Each row has a name. Each question is about the rows just above it.

[ -5  10 -57  36] -> zonu
[-15  23  -3  82] -> Bil
[-64  23  -3 -25] -> kupum
How many entries does [-15  23  -3] have? : 3
Whose row is [-15  23  -3  82]? : Bil

[-79   6   4  31 -25  -8  16  27 -62 -13 -16   4 -38 -19 -59  52  -3 -14
  12] : Nakos
[ 21  54 -17 -42 -15 -25  30   3 -26  -5 -19   8  17   1   1 -51  24  -5
 -19] : Gog
[ 0  0  0  1  0  0  0  0  0  0  0 22  0  0  1  0  0  0  0] : zonu
[-82  29  27 -42 -29  -6  45  22 -43 -20 -53  41 -12 -13 -47 -79  46   0
 -30] : vuke
[-25  21  -7  30  57  -8  -9 -57  -8  22 -52 -23 -41  18  35  -7 -49 -43
  51] : gipu
[  0  97   0   1   0   0   0   0   0   0   0   1   0   0   1   0   0 -29
   0] : kep
[-14 -47  -4  13  22 -37  -7  47  61  23  70  75  13  43  49  21  -8   2
  14] : nefut
Number of entries in [0]: : 1
Where do [  0  97   0   1   0   0   0   0   0   0   0   1   0   0   1   0   0 -29
   0] appear? : kep
Count the entries of [  0  97   0   1   0   0   0   0   0   0   0   1   0   0   1   0   0 -29
   0]: : 19

[ 36 -40  -7 -19 -31  -6 -16   9 -10  17] -> kupum
[-28  24  -7 -15 -15  50  13   9 -10 -22] -> gipu
[  0  27  -7  52  12 -38  -8 -16 -10  -2] -> kep
[  0 -37   1   9 -15 -18  49  45 -10  -2] -> nefut
[-12  16  42  -7 -15  -6  19 -44 -10   7] -> vuke
[  0 -16  -7 -12   1  -6   2   9  74   2] -> lev
[  0  24  -7   5 -15  86   2   9   0  -5] -> Bil
[  0  16  -7   9 -57  22  17   9  43  -7] -> Gog
[  0  13  -7  28  58  -6   2  -9 -10 -39] -> nage
Whose row is [-28  24  -7 -15 -15  50  13   9 -10 -22]? : gipu
Whose row is [-12  16  42  -7 -15  -6  19 -44 -10   7]? : vuke

[-10  61  36  15]  zonu
[-6 78 50  1]  Bil
[-32  87  54   6]  kep
[-35  78  50   1]  lev
[  5 -16 -10  -2]  vuke
How many entries does [-35] have? : 1
Number of entries in [-35  78  50]: : 3

[-28 -58   7  71 -58] -> zonu
[-58 -35  41  17 -29] -> vuke
[-12 -10 -46 -25 -34] -> Nakos
[-55  94  12 -23  12] -> Gog
[-35 -10 -10  -7 -54] -> lev
Shared by vuke and lev: : [-35]
Number of entries in [-12 -10 -46 -25]: : 4

[  1  50  27  30   3 -57 -52] = nage
[  1  50  27 -35   3 -57 -47] = zonu
[-33  15  52 -10 -52  25  29] = nefut
[ -1  17  55  49 -53   9   2] = Nakos
[-52  -4 -50  12  48 -48 -52] = lev
[-28 -58 -27  31  72  40   2] = gipu
[-33 -48  52  29 -51  25 -14] = Bil
How many entries does [ 1 50 27 30  3] have? : 5
Shared by lev and nage: : [-52]
Shared by lev and Bil: : [-48]
Count the entries of [  1  50  27  30   3 -57]: : 6
Shared by nefut and nage: : [-52]
Which value is in both lev and nefut? : [-52]

[-47 -50   1  51 -38 -12 -31 -37   5  17  14 -12   3  36  26 -66  14  10] : nage
[ 41  42 -45   0  38  29 -28  17   6  12  33 -32  39 -23 -47 -37 -79  11] : Nakos
[ 41  42 -45   0  38  29 -28  17   6  12  33 -32  39 -23 -47  37 -79  22] : nefut
[-47 -50   1  51 -38 -12 -31 -37   5  17  14 -12   3  36  26 -21  14  10] : kep
Number of entries in [ 41  42 -45   0  38  29 -28  17   6  12  33 -32  39 -23 -47 -37]: : 16
Count the entries of [-47 -50   1  51 -38]: : 5

[ 61  71   7 -57  13 -25] = pote
[ 10  34 -31 -61  41   6] = kep
[ 52  33  41 -52   6 -35] = nefut
[ 61  71  65 -72  21 -32] = vuke
How many entries does [ 10  34 -31 -61] have? : 4
The row with [ 10  34 -31 -61  41   6] is : kep
Number of entries in [ 61  71  65 -72]: : 4

